Here is a tiny trained network, its code and every weight. The questions are about switching its units off for an input and a class, where a switched-off unit gives its printed mean instead of its output.

import numpy as np


def w(rows, s, z=0):
    codes = np.array(rows[::2]) - 128.0
    scale = np.full(codes.shape[1], s)
    scale[-1] = z or s
    return codes * scale


def f(y):
    return np.maximum(y, 0)


def log_softmax(a):
    a = a - a.max(-1, keepdims=True)
    return a - np.log(np.exp(a).sum(-1, keepdims=True))


def net(x, mask):
    res = np.array(x, float).reshape(1, 6) / 4 @ E
    y = f(res @ A[0][:, :-1].T + A[0][:, -1])
    res = res + np.where(mask, y, B[0][:, -1]) @ B[0][:, :-1]
    return log_softmax(res[-1] @ U[:, :-1].T + U[:, -1])


A, B = {}, {}
E = w([
[173,30,133,188,227,108,172,81,183],'x0',
[16,172,134,211,189,25,67,88,146],'x1',
[221,71,76,179,166,81,117,108,132],'x2',
[108,70,28,130,192,113,55,254,114],'x3',
[149,173,27,18,211,171,86,27,43],'x4',
[53,106,226,40,193,77,53,139,128],'x5',
],0.0055)
A[0] = w([
[159,133,7,85,195,157,112,88,89,210],'N1',
[145,128,123,147,129,116,117,152,128,200],'N2',
[144,98,141,162,129,136,125,106,130,206],'N3',
[61,155,131,127,128,106,116,139,119,223],'N4',
[128,149,139,113,135,121,132,74,114,154],'N5',
[147,157,100,132,50,199,181,124,116,231],'N6',
[117,163,110,165,100,102,111,109,97,231],'N7',
[88,126,164,110,122,140,132,156,152,205],'N8',
[105,106,201,180,175,114,171,68,164,165],'N9',
[77,144,126,137,135,120,105,133,113,198],'N10',
[155,86,95,193,172,109,141,171,150,232],'N11',
[106,144,108,106,90,159,128,159,125,203],'N12',
[147,115,151,96,140,150,151,125,129,147],'N13',
[139,156,131,133,154,120,145,36,110,252],'N14',
[160,133,85,115,158,124,118,118,108,122],'N15',
[157,119,145,126,143,130,142,106,126,117],'N16',
[100,141,175,72,116,155,148,131,138,163],'N17',
],0.015,0.0024)
B[0] = w([
[202,224,52,62,213,142,144,92,20,251],'N1',
[150,106,155,116,140,133,147,181,152,153],'N2',
[139,138,140,114,153,104,159,121,162,165],'N3',
[69,224,152,124,141,147,94,135,154,183],'N4',
[120,97,87,160,127,130,96,152,168,166],'N5',
[185,141,112,128,18,148,233,112,185,233],'N6',
[118,166,199,128,125,80,111,141,185,169],'N7',
[169,166,134,131,142,94,72,161,52,174],'N8',
[158,248,51,93,175,134,155,114,203,212],'N9',
[81,190,155,133,116,133,89,148,159,169],'N10',
[155,39,161,151,183,71,143,177,219,201],'N11',
[145,146,167,131,88,84,145,67,108,178],'N12',
[135,142,136,142,37,97,81,145,79,159],'N13',
[123,98,49,142,75,145,67,169,214,198],'N14',
[119,138,129,89,174,163,142,174,91,173],'N15',
[109,153,116,112,75,146,122,156,150,152],'N16',
[60,97,155,139,100,156,81,155,66,180],'N17',
],0.014)
U = w([
[88,91,123,166,140,161,156,69,111,3],'0',
[63,153,211,150,71,132,122,128,77,104],'1',
[73,137,122,177,114,102,91,163,234,184],'2',
[128,186,83,87,185,167,117,137,75,205],'3',
[183,171,109,122,87,122,219,117,183,192],'4',
[148,128,147,126,100,139,156,105,55,40],'5',
[141,2,158,175,158,102,171,167,147,85],'6',
[119,84,103,150,51,187,136,133,126,50],'7',
],0.0079,0.0018)

Each question gives the input, the list of numbers given to net, and the class t.
The units are the neurons (one row each of A and B). Each row of codes is followed by its name. A weight is (code - 128) times the scale printed after its matrix; where a second scale follows, it is the last column's (A, B and U).
mask holds one flag per neuron, in row order. A switched-off neuron (its flag False) gives its mean, the last column of its row in B, instead of its output. The means were averaged over made-up inputs and are rounded, as every weight is.
A unit's drop is (log p(t) with every unit on - log p(t) with that unit switched off) / (log p(t) with every unit on - log p(t) with every unit switched off).
The circuit of an input: a set's keep is (log p(t) with only the set's units on - log p(t) with every unit switched off) / (log p(t) with every unit on - log p(t) with every unit switched off). Starting from the 12 units with the biggest drops (on a tie, the unit counted first), units are removed one at a time, each time the one whose removal leaves the highest keep (on an exact tie, the one counted first), for as long as the keep stays at least 0.8.
circuit, biggest first: the units of the circuit, biggest drop first
unit that matters most: the unit with the biggest drop
k most important neurons: the k neurons with the biggest drops, biggest first
drop when u is switched off: that unit's drop, to one decimal
input [-8,8,2,-1,2,5], class 2: circuit, biggest first -> N1
input [-7,5,-4,3,-4,-7], class 1: circuit, biggest first -> N9, N14, N1
input [0,0,-1,5,-3,-8], class 6: circuit, biggest first -> N11, N9
input [8,-7,-5,8,-1,-1], class 6: circuit, biggest first -> N11, N9
input [-7,-4,4,-8,-2,5], class 1: circuit, biggest first -> N17, N9
input [-8,1,-5,-8,6,4], class 2: 2 most important neurons -> N14, N5
input [5,6,4,1,-1,-6], class 2: 2 most important neurons -> N6, N11
input [-3,-6,-8,-8,-4,0], class 1: 2 most important neurons -> N17, N1
input [-5,5,0,-6,-7,6], class 2: 2 most important neurons -> N1, N9
input [-4,-5,7,-2,0,8], class 1: 2 most important neurons -> N1, N9
input [-8,3,-1,-8,1,7], class 2: drop when N17 is switched off -> -0.1
input [8,6,7,8,1,-7], class 6: drop when N3 is switched off -> 0.0
input [3,0,3,-4,6,-4], class 3: drop when N15 is switched off -> 0.1
input [8,3,8,5,-1,-3], class 6: unit that matters most -> N11
